Below are the code and all the weights of a small trained network. Each question names an input and a target symbol and asks about switching units off, where a switched-off unit gives its printed mean instead of its output.

import numpy as np


def w(rows, s, z=0):
    codes = np.array(rows[::2]) - 128.0
    scale = np.full(codes.shape[1], s)
    scale[-1] = z or s
    return codes * scale


def norm(h):
    return h / np.sqrt((h * h).mean(-1, keepdims=True) + 1e-5)


def f(y):
    return np.maximum(y, 0)


def softmax(a):
    e = np.exp(a - a.max(-1, keepdims=True))
    return e / e.sum(-1, keepdims=True)


def log_softmax(a):
    a = a - a.max(-1, keepdims=True)
    return a - np.log(np.exp(a).sum(-1, keepdims=True))


def net(x, mask):
    ids = ['αγζθλμξπσ'.index(c) for c in x.split()]
    T = len(ids)
    res = E[ids] + P[:T]
    u = 0
    for l in range(2):
        r = norm(res)
        for j in range(3):
            rows = slice(4 * j, 4 * j + 4)
            q, k, v = (r @ M[l][rows].T for M in (Q, K, V))
            z = softmax(np.where(np.tri(T) > 0, q @ k.T / 4**0.5, -1e9)) @ v
            o = O[l][rows]
            res = res + np.where(mask[u + j], z, o[:, -1]) @ o[:, :-1]
        u += 3
        y = f(norm(res) @ A[l][:, :-1].T + A[l][:, -1])
        res = res + np.where(mask[u : u + 4], y, B[l][:, -1]) @ B[l][:, :-1]
        u += 4
    return log_softmax(norm(res)[-1] @ U[:, :-1].T + U[:, -1])


Q, K, V, O, A, B = {}, {}, {}, {}, {}, {}
E = w([
[107,205,116,50],'α',
[156,61,162,180],'γ',
[211,48,151,6],'ζ',
[92,98,185,125],'θ',
[70,152,156,81],'λ',
[151,36,143,117],'μ',
[173,47,138,136],'ξ',
[159,38,129,111],'π',
[70,205,142,199],'σ',
],0.02)
P = w([
[178,16,107,82],'0',
[126,15,78,108],'1',
[140,43,116,122],'2',
[168,62,150,120],'3',
[145,70,147,149],'4',
[175,89,181,138],'5',
[152,90,173,167],'6',
[183,112,200,146],'7',
[156,111,206,176],'8',
[180,134,229,169],'9',
[157,143,239,186],'10',
[139,140,234,206],'11',
[153,157,246,214],'12',
[172,166,253,214],'13',
],0.0064)
Q[0] = w([
[76,124,141,159],'0.h1',
[41,68,149,50],'0.h1',
[76,124,174,112],'0.h1',
[138,41,125,198],'0.h1',
[182,139,110,173],'0.h2',
[135,89,61,118],'0.h2',
[80,119,175,133],'0.h2',
[215,164,82,138],'0.h2',
[184,58,197,168],'0.h3',
[3,32,229,70],'0.h3',
[120,12,11,78],'0.h3',
[198,7,98,238],'0.h3',
],0.026)
K[0] = w([
[101,156,161,154],'0.h1',
[90,72,172,59],'0.h1',
[114,135,188,118],'0.h1',
[143,76,133,176],'0.h1',
[132,92,85,150],'0.h2',
[107,84,145,91],'0.h2',
[116,136,137,156],'0.h2',
[159,127,92,109],'0.h2',
[123,92,189,210],'0.h3',
[16,2,177,93],'0.h3',
[219,76,172,36],'0.h3',
[213,56,163,206],'0.h3',
],0.029)
V[0] = w([
[64,164,78,239],'0.h1',
[82,168,201,221],'0.h1',
[97,130,38,168],'0.h1',
[185,104,214,37],'0.h1',
[214,148,132,147],'0.h2',
[73,23,158,25],'0.h2',
[108,182,85,215],'0.h2',
[131,92,187,22],'0.h2',
[99,108,98,132],'0.h3',
[49,95,77,142],'0.h3',
[254,186,210,108],'0.h3',
[69,99,85,136],'0.h3',
],0.011)
O[0] = w([
[128,156,28,128,31],'0.h1',
[121,195,93,64,172],'0.h1',
[131,116,66,165,21],'0.h1',
[124,125,224,99,254],'0.h1',
[73,86,153,127,72],'0.h2',
[30,124,27,156,226],'0.h2',
[248,140,180,129,82],'0.h2',
[40,142,86,112,191],'0.h2',
[123,136,156,117,133],'0.h3',
[132,144,187,102,150],'0.h3',
[111,95,32,171,87],'0.h3',
[128,141,167,113,145],'0.h3',
],0.014,0.0089)
A[0] = w([
[180,65,107,1,35],'0.n1',
[119,152,124,77,139],'0.n2',
[131,152,195,134,254],'0.n3',
[155,182,123,156,28],'0.n4',
],0.039,0.0028)
B[0] = w([
[144,127,2,115,169],'0.n1',
[87,90,127,106,196],'0.n2',
[84,85,172,125,255],'0.n3',
[114,152,186,188,148],'0.n4',
],0.042,0.015)
Q[1] = w([
[178,132,141,137],'1.h1',
[177,138,118,105],'1.h1',
[128,105,129,133],'1.h1',
[141,119,130,131],'1.h1',
[193,193,67,91],'1.h2',
[184,236,87,99],'1.h2',
[134,245,129,165],'1.h2',
[26,115,229,221],'1.h2',
[161,179,129,85],'1.h3',
[99,244,50,111],'1.h3',
[148,173,28,3],'1.h3',
[160,127,99,212],'1.h3',
],0.029)
K[1] = w([
[125,120,124,151],'1.h1',
[61,124,93,149],'1.h1',
[159,106,129,136],'1.h1',
[137,117,125,136],'1.h1',
[130,68,42,119],'1.h2',
[153,44,51,104],'1.h2',
[230,43,117,85],'1.h2',
[206,155,251,106],'1.h2',
[86,37,96,105],'1.h3',
[12,146,170,135],'1.h3',
[67,92,183,109],'1.h3',
[93,82,127,192],'1.h3',
],0.034)
V[1] = w([
[129,140,142,88],'1.h1',
[110,216,81,209],'1.h1',
[120,159,130,134],'1.h1',
[130,159,159,32],'1.h1',
[122,133,207,89],'1.h2',
[126,135,139,113],'1.h2',
[148,117,2,165],'1.h2',
[127,175,63,70],'1.h2',
[140,155,153,138],'1.h3',
[118,135,255,122],'1.h3',
[117,103,118,119],'1.h3',
[102,89,205,109],'1.h3',
],0.027)
O[1] = w([
[175,159,129,127,144],'1.h1',
[73,44,140,33,2],'1.h1',
[157,126,130,116,110],'1.h1',
[247,203,131,130,162],'1.h1',
[89,59,134,161,191],'1.h2',
[134,112,132,133,136],'1.h2',
[151,251,128,56,13],'1.h2',
[231,134,148,103,62],'1.h2',
[67,173,129,89,122],'1.h3',
[161,243,117,26,170],'1.h3',
[185,99,127,150,137],'1.h3',
[240,164,119,87,174],'1.h3',
],0.023,0.021)
A[1] = w([
[82,143,146,133,66],'1.n1',
[145,234,115,80,84],'1.n2',
[125,116,31,118,42],'1.n3',
[141,131,106,3,2],'1.n4',
],0.046,0.0029)
B[1] = w([
[134,102,85,171,254],'1.n1',
[110,251,255,156,231],'1.n2',
[175,217,59,138,185],'1.n3',
[94,53,46,14,145],'1.n4',
],0.05,0.0099)
U = w([
[168,178,4,163,193],'α',
[115,135,132,114,3],'γ',
[103,143,137,104,52],'ζ',
[116,170,179,128,64],'θ',
[116,188,195,139,96],'λ',
[127,132,137,111,16],'μ',
[76,107,77,47,112],'ξ',
[94,151,142,94,109],'π',
[116,31,168,206,220],'σ',
],0.011,0.0052)

Each question gives the input, a string of symbols that net reads in full, and the target symbol t.
The units are the heads (4 rows each of Q, K, V and O) and the neurons (one row each of A and B). Each row of codes is followed by its name. A weight is (code - 128) times the scale printed after its matrix; where a second scale follows, it is the last column's (O, A, B and U).
mask holds one flag per unit, layer by layer, with each layer's heads first. A switched-off unit (its flag False) gives its mean, the last column of its rows in O or B, instead of its output. The means were averaged over made-up inputs and are rounded, as every weight is.
A unit's drop is (log p(t) with every unit on - log p(t) with that unit switched off) / (log p(t) with every unit on - log p(t) with every unit switched off).
The circuit of an input: a set's keep is (log p(t) with only the set's units on - log p(t) with every unit switched off) / (log p(t) with every unit on - log p(t) with every unit switched off). Starting from the 12 units with the biggest drops (on a tie, the unit counted first), units are removed one at a time, each time the one whose removal leaves the highest keep (on an exact tie, the one counted first), for as long as the keep stays at least 0.8.
units of the circuit, in order: the units of the circuit, biggest drop first
unit that matters most: the unit with the biggest drop
top k neurons: the k neurons with the biggest drops, biggest first
k most important neurons of layer l: the k neurons of layer l with the biggest drops, biggest first
input λ ξ λ ζ θ θ μ α, target α: unit that matters most -> 0.h3
input γ ξ θ λ θ π ζ α γ σ γ, target ξ: units of the circuit, in order -> 0.h2, 1.h3, 1.n4
input λ π γ θ θ σ θ θ γ, target λ: units of the circuit, in order -> 0.h2, 1.n2, 1.h3
input σ θ ζ, target λ: units of the circuit, in order -> 1.h2, 1.n2, 0.h1, 0.n1
input θ ζ α ξ ξ λ ξ λ θ σ λ, target ξ: units of the circuit, in order -> 1.h3, 0.h2, 1.n4
input ζ θ γ γ π θ γ σ θ ζ λ ζ θ μ, target λ: units of the circuit, in order -> 0.h2, 1.h3, 1.n2
input θ θ π θ θ α σ θ θ λ θ ξ, target λ: top 3 neurons -> 0.n4, 0.n3, 1.n2
input θ γ θ π θ λ σ θ, target ξ: units of the circuit, in order -> 0.h2, 1.h3, 1.n4
input θ θ θ θ θ λ σ θ λ θ π, target λ: top 3 neurons -> 0.n4, 0.n3, 1.n2
input ζ θ θ θ γ, target α: top 3 neurons -> 0.n1, 0.n4, 0.n3
input θ ζ σ θ ξ, target λ: top 4 neurons -> 0.n4, 1.n2, 0.n1, 0.n2
input σ θ θ θ, target λ: 2 most important neurons of layer 0 -> 0.n3, 0.n4
input σ θ μ θ θ, target λ: top 2 neurons -> 0.n4, 0.n3
input θ λ θ ζ, target α: units of the circuit, in order -> 0.n1
input θ θ ζ θ ζ θ λ ζ σ α, target ξ: 2 most important neurons of layer 0 -> 0.n3, 0.n4
input γ α θ θ ζ, target α: top 4 neurons -> 0.n1, 1.n3, 1.n2, 0.n4
input λ ζ ξ, target α: top 3 neurons -> 0.n3, 1.n3, 0.n4
input α ζ ζ ζ ζ θ λ γ π, target α: 2 most important neurons of layer 0 -> 0.n4, 0.n3
input μ γ ζ θ θ θ θ γ θ θ θ λ, target α: 2 most important neurons of layer 0 -> 0.n3, 0.n2
input μ γ θ, target α: 2 most important neurons of layer 0 -> 0.n3, 0.n4
input α θ θ ζ ζ θ ξ λ ζ θ γ θ α, target σ: unit that matters most -> 0.h2
input λ λ ξ, target α: top 3 neurons -> 0.n3, 0.n4, 1.n3
input σ ζ α θ α θ μ, target λ: top 3 neurons -> 0.n4, 1.n2, 0.n1
input λ θ ξ θ λ σ θ π, target λ: top 2 neurons -> 0.n4, 1.n2
input θ λ θ σ λ, target ξ: top 4 neurons -> 0.n4, 1.n4, 0.n3, 0.n1
input θ ξ θ μ, target α: top 4 neurons -> 0.n3, 1.n3, 0.n4, 1.n2
